Below are the code and all the weights of a small trained network. Each question names an input and a target symbol and asks about switching units off, where a switched-off unit gives its printed mean instead of its output.

import numpy as np


def w(rows, s, z=0):
    codes = np.array(rows[::2]) - 128.0
    scale = np.full(codes.shape[1], s)
    scale[-1] = z or s
    return codes * scale


def f(y):
    return y / 2 * (1 + np.tanh(0.7978845608 * (y + 0.044715 * y**3)))


def softmax(a):
    e = np.exp(a - a.max(-1, keepdims=True))
    return e / e.sum(-1, keepdims=True)


def log_softmax(a):
    a = a - a.max(-1, keepdims=True)
    return a - np.log(np.exp(a).sum(-1, keepdims=True))


def net(x, mask):
    ids = ['ΔΘΣΦαγεζμξπτψ'.index(c) for c in x.split()]
    T = len(ids)
    res = E[ids] + P[:T]
    r = res
    for j in range(2):
        rows = slice(3 * j, 3 * j + 3)
        q, k, v = (r @ M[0][rows].T for M in (Q, K, V))
        z = softmax(np.where(np.tri(T) > 0, q @ k.T / 3**0.5, -1e9)) @ v
        o = O[0][rows]
        res = res + np.where(mask[j], z, o[:, -1]) @ o[:, :-1]
    y = f(res @ A[0][:, :-1].T + A[0][:, -1])
    res = res + np.where(mask[2:10], y, B[0][:, -1]) @ B[0][:, :-1]
    return log_softmax(res[-1] @ U[:, :-1].T + U[:, -1])


Q, K, V, O, A, B = {}, {}, {}, {}, {}, {}
E = w([
[47,79,73,85,52],'Δ',
[65,153,121,100,67],'Θ',
[112,144,181,125,43],'Σ',
[39,146,192,175,40],'Φ',
[101,164,138,123,67],'α',
[155,157,213,77,74],'γ',
[161,40,104,19,82],'ε',
[39,136,100,58,156],'ζ',
[186,202,168,79,139],'μ',
[77,180,137,117,77],'ξ',
[143,65,134,79,55],'π',
[150,179,254,133,102],'τ',
[170,131,137,54,207],'ψ',
],0.0097)
P = w([
[191,107,2,144,23],'0',
[122,206,99,85,48],'1',
[109,201,135,53,61],'2',
[100,175,144,51,101],'3',
[99,176,164,51,116],'4',
[114,174,174,58,128],'5',
[126,198,177,83,146],'6',
[153,225,166,109,133],'7',
[193,245,173,139,117],'8',
],0.0091)
Q[0] = w([
[36,154,156,94,109],'h1',
[132,61,124,199,192],'h1',
[98,180,211,72,95],'h1',
[137,12,100,189,179],'h2',
[174,181,140,60,69],'h2',
[162,54,123,147,129],'h2',
],0.011)
K[0] = w([
[132,78,206,82,166],'h1',
[75,136,39,112,34],'h1',
[158,92,154,144,254],'h1',
[51,219,229,10,185],'h2',
[231,51,46,139,133],'h2',
[130,201,180,25,185],'h2',
],0.0085)
V[0] = w([
[244,128,61,88,178],'h1',
[216,181,155,158,172],'h1',
[183,149,157,196,55],'h1',
[186,98,48,50,180],'h2',
[228,13,132,124,122],'h2',
[217,149,151,15,197],'h2',
],0.011)
O[0] = w([
[150,140,93,9,192,106],'h1',
[71,68,196,51,192,124],'h1',
[62,80,144,114,56,143],'h1',
[65,202,46,111,81,122],'h2',
[40,88,51,217,179,181],'h2',
[18,165,151,86,124,3],'h2',
],0.011,0.0072)
A[0] = w([
[211,124,141,130,93,136],'n1',
[147,100,176,124,152,24],'n2',
[159,74,124,136,141,1],'n3',
[80,76,86,107,145,224],'n4',
[176,184,164,102,113,167],'n5',
[97,153,169,94,88,167],'n6',
[221,100,129,135,81,111],'n7',
[107,2,81,109,103,142],'n8',
],0.0088,0.0056)
B[0] = w([
[57,85,80,144,115,236],'n1',
[43,83,159,166,171,142],'n2',
[95,201,143,60,112,141],'n3',
[157,146,208,145,139,178],'n4',
[154,146,92,88,34,179],'n5',
[210,100,107,62,154,161],'n6',
[86,77,120,114,162,249],'n7',
[2,193,135,176,37,154],'n8',
],0.0086,0.011)
U = w([
[171,138,91,160,103,69],'Δ',
[174,139,80,143,86,78],'Θ',
[56,137,126,50,128,76],'Σ',
[113,115,82,95,94,243],'Φ',
[91,137,252,132,105,168],'α',
[59,143,77,175,176,2],'γ',
[212,168,44,214,145,100],'ε',
[173,177,69,91,34,35],'ζ',
[124,127,105,53,178,172],'μ',
[125,127,111,218,118,50],'ξ',
[153,134,162,191,134,159],'π',
[149,159,205,157,124,251],'τ',
[111,3,70,138,159,47],'ψ',
],0.006,0.0084)

Each question gives the input, a string of symbols that net reads in full, and the target symbol t.
The units are the heads (3 rows each of Q, K, V and O) and the neurons (one row each of A and B). Each row of codes is followed by its name. A weight is (code - 128) times the scale printed after its matrix; where a second scale follows, it is the last column's (O, A, B and U).
mask holds one flag per unit, heads first, then neurons. A switched-off unit (its flag False) gives its mean, the last column of its rows in O or B, instead of its output. The means were averaged over made-up inputs and are rounded, as every weight is.
A unit's drop is (log p(t) with every unit on - log p(t) with that unit switched off) / (log p(t) with every unit on - log p(t) with every unit switched off).
The circuit of an input: a set's keep is (log p(t) with only the set's units on - log p(t) with every unit switched off) / (log p(t) with every unit on - log p(t) with every unit switched off). Starting from all 10 units, units are removed one at a time, each time the one whose removal leaves the highest keep (on an exact tie, the one counted first), for as long as the keep stays at least 0.8.
circuit, biggest first: the units of the circuit, biggest drop first
most important unit: the unit with the biggest drop
k most important neurons: the k neurons with the biggest drops, biggest first
which heads matter: for each layer, one digit per head in row order, 1 if its drop is at least 0.15 and else 0, layers parted by /
drop when u is switched off: that unit's drop, to one decimal
input ψ τ Δ, target Σ: circuit, biggest first -> (h2)
input ζ τ Φ μ ζ ψ γ Φ γ, target ζ: 2 most important neurons -> (n5; n7)
input Φ Φ Θ Φ Θ ψ, target ψ: which heads matter -> 01
input τ Φ Φ, target α: which heads matter -> 11
input ε ζ ψ ζ τ ζ, target γ: which heads matter -> 01
input Θ Φ Φ ζ, target ε: which heads matter -> 10
input Φ Σ Θ τ Φ Σ, target ψ: which heads matter -> 01
input μ ψ Φ ψ ψ, target μ: which heads matter -> 11
input Φ Φ Θ π, target ψ: circuit, biggest first -> (h2; n7)
input Φ Θ ξ Φ Φ γ π, target ψ: 4 most important neurons -> (n7; n1; n4; n2)
input Φ τ ψ Φ τ ζ Φ Δ, target ψ: circuit, biggest first -> (h2; n7; n1)
input Φ Φ α, target ψ: circuit, biggest first -> (h2; n7; n1)
input Φ μ τ, target ψ: drop when n6 is switched off -> 0.0
input Δ Δ Δ ζ Θ, target ε: most important unit -> h1
input Φ ζ τ, target ψ: drop when n7 is switched off -> 0.4
input ε τ ζ, target γ: drop when n8 is switched off -> 0.1
